Here is a tiny trained network, its code and every weight. The questions are about switching its units off for an input and a class, where a switched-off unit gives its printed mean instead of its output.

import numpy as np


def w(rows, s, z=0):
    codes = np.array(rows[::2]) - 128.0
    scale = np.full(codes.shape[1], s)
    scale[-1] = z or s
    return codes * scale


def norm(h):
    return h / np.sqrt((h * h).mean(-1, keepdims=True) + 1e-5)


def f(y):
    return y / 2 * (1 + np.tanh(0.7978845608 * (y + 0.044715 * y**3)))


def log_softmax(a):
    a = a - a.max(-1, keepdims=True)
    return a - np.log(np.exp(a).sum(-1, keepdims=True))


def net(x, mask):
    res = np.array(x, float).reshape(1, 4) / 4 @ E
    u = 0
    for l in range(2):
        y = f(norm(res) @ A[l][:, :-1].T + A[l][:, -1])
        res = res + np.where(mask[u : u + 16], y, B[l][:, -1]) @ B[l][:, :-1]
        u += 16
    return log_softmax(norm(res)[-1] @ U[:, :-1].T + U[:, -1])


A, B = {}, {}
E = w([
[93,108,89,119,2],'x0',
[92,236,178,137,101],'x1',
[48,95,172,50,154],'x2',
[38,137,51,184,179],'x3',
],0.0027)
A[0] = w([
[143,155,137,117,185,30],'0.n1',
[143,115,102,99,135,61],'0.n2',
[174,126,172,69,105,42],'0.n3',
[170,150,150,144,214,109],'0.n4',
[181,135,185,75,92,46],'0.n5',
[143,115,174,176,189,76],'0.n6',
[179,160,71,203,115,48],'0.n7',
[32,147,67,165,166,35],'0.n8',
[102,102,97,147,33,107],'0.n9',
[76,116,146,67,149,4],'0.n10',
[152,1,93,136,152,58],'0.n11',
[218,167,95,178,107,70],'0.n12',
[109,144,151,132,128,37],'0.n13',
[82,241,179,143,108,53],'0.n14',
[52,99,170,42,152,60],'0.n15',
[101,106,125,152,75,147],'0.n16',
],0.0071,0.0011)
B[0] = w([
[115,139,123,82,93,140],'0.n1',
[135,138,120,149,131,124],'0.n2',
[110,127,167,145,197,159],'0.n3',
[66,154,89,53,102,196],'0.n4',
[132,125,185,114,204,174],'0.n5',
[95,134,108,77,120,161],'0.n6',
[79,100,171,179,91,199],'0.n7',
[165,115,251,99,204,255],'0.n8',
[79,160,100,35,143,213],'0.n9',
[99,131,140,168,85,158],'0.n10',
[215,218,105,174,121,239],'0.n11',
[68,113,154,172,70,199],'0.n12',
[141,130,117,139,117,119],'0.n13',
[229,155,51,166,127,220],'0.n14',
[74,128,123,206,19,217],'0.n15',
[100,149,109,90,157,165],'0.n16',
],0.013,0.0029)
A[1] = w([
[195,74,99,129,133,107],'1.n1',
[139,119,90,144,70,164],'1.n2',
[77,135,97,60,126,96],'1.n3',
[177,125,114,159,145,123],'1.n4',
[120,98,179,125,204,4],'1.n5',
[81,43,151,142,110,86],'1.n6',
[163,52,214,91,193,58],'1.n7',
[162,102,153,212,140,166],'1.n8',
[130,136,132,139,137,122],'1.n9',
[201,110,97,124,154,74],'1.n10',
[126,87,172,126,209,24],'1.n11',
[134,180,143,113,115,67],'1.n12',
[255,143,28,155,130,2],'1.n13',
[80,55,140,213,44,39],'1.n14',
[128,121,85,57,158,107],'1.n15',
[79,108,55,6,117,71],'1.n16',
],0.0078,0.0015)
B[1] = w([
[103,173,77,133,149,106],'1.n1',
[106,157,194,91,198,173],'1.n2',
[149,81,66,108,114,183],'1.n3',
[134,133,99,130,119,153],'1.n4',
[155,63,162,136,158,178],'1.n5',
[107,217,101,146,144,152],'1.n6',
[121,68,191,139,229,219],'1.n7',
[90,116,87,55,139,212],'1.n8',
[126,112,119,131,126,137],'1.n9',
[126,172,106,143,87,139],'1.n10',
[151,81,185,112,151,173],'1.n11',
[88,108,80,156,164,176],'1.n12',
[254,194,75,188,165,252],'1.n13',
[31,158,170,211,52,246],'1.n14',
[89,97,116,108,83,150],'1.n15',
[143,62,61,29,96,217],'1.n16',
],0.014,0.0029)
U = w([
[25,183,186,206,41,182],'0',
[254,217,61,176,139,162],'1',
[147,51,231,123,202,177],'2',
[117,65,40,13,55,139],'3',
[172,123,149,129,68,3],'4',
],0.0078,0.0029)

Each question gives the input, the list of numbers given to net, and the class t.
The units are the neurons (one row each of A and B). Each row of codes is followed by its name. A weight is (code - 128) times the scale printed after its matrix; where a second scale follows, it is the last column's (A, B and U).
mask holds one flag per neuron, layer by layer. A switched-off neuron (its flag False) gives its mean, the last column of its row in B, instead of its output. The means were averaged over made-up inputs and are rounded, as every weight is.
A unit's drop is (log p(t) with every unit on - log p(t) with that unit switched off) / (log p(t) with every unit on - log p(t) with every unit switched off).
The circuit of an input: a set's keep is (log p(t) with only the set's units on - log p(t) with every unit switched off) / (log p(t) with every unit on - log p(t) with every unit switched off). Starting from the 12 units with the biggest drops (on a tie, the unit counted first), units are removed one at a time, each time the one whose removal leaves the highest keep (on an exact tie, the one counted first), for as long as the keep stays at least 0.8.
units of the circuit, in order: the units of the circuit, biggest drop first
unit that matters most: the unit with the biggest drop
k most important neurons: the k neurons with the biggest drops, biggest first
top k neurons in layer l: the k neurons of layer l with the biggest drops, biggest first
input [-6,6,5,-5], class 1: 4 most important neurons	0.n12; 0.n7; 0.n14; 0.n8
input [4,5,2,7], class 2: top 2 neurons in layer 0	0.n8; 0.n11
input [-3,0,-6,-7], class 2: 3 most important neurons	0.n5; 0.n15; 0.n3
input [8,7,1,1], class 3: unit that matters most	0.n9
input [-6,-5,-5,1], class 3: 4 most important neurons	0.n4; 0.n6; 0.n15; 0.n14
input [-7,-2,-8,8], class 0: 2 most important neurons	0.n7; 0.n12
input [-8,-1,-5,-7], class 3: top 2 neurons in layer 0	0.n4; 0.n8
input [6,-3,0,3], class 3: 2 most important neurons	0.n9; 0.n14
input [-8,-7,-4,-6], class 3: top 3 neurons in layer 0	0.n4; 0.n6; 0.n8
input [2,6,-7,-8], class 2: units of the circuit, in order	0.n5; 0.n11
input [6,3,-6,-5], class 0: 4 most important neurons	0.n12; 0.n7; 0.n8; 0.n4
input [-5,3,-3,-6], class 2: units of the circuit, in order	0.n5; 1.n7
input [7,8,-2,0], class 1: top 2 neurons in layer 0	0.n14; 0.n4
input [1,1,-4,-7], class 2: top 2 neurons in layer 0	0.n5; 0.n15
input [3,4,-1,5], class 2: top 2 neurons in layer 0	0.n8; 0.n11
input [-4,4,-5,4], class 0: 3 most important neurons	0.n7; 0.n9; 0.n11
input [-6,-6,0,-2], class 1: 2 most important neurons	0.n11; 0.n9
input [-4,6,8,-8], class 0: top 2 neurons in layer 0	0.n15; 0.n8
input [8,-1,-2,5], class 3: units of the circuit, in order	0.n9
input [4,8,-6,7], class 1: 3 most important neurons	0.n14; 0.n15; 0.n5
input [-8,4,5,4], class 3: unit that matters most	0.n4
input [8,0,2,7], class 3: top 2 neurons in layer 1	1.n16; 1.n3
input [2,-7,7,-6], class 0: 3 most important neurons	0.n15; 0.n14; 0.n8
input [3,1,6,7], class 2: 3 most important neurons	0.n8; 0.n12; 0.n7
input [5,3,-3,5], class 2: 2 most important neurons	0.n8; 0.n4
input [6,-1,-7,1], class 0: top 2 neurons in layer 0	0.n7; 0.n12
input [-3,-8,2,-5], class 1: unit that matters most	0.n11
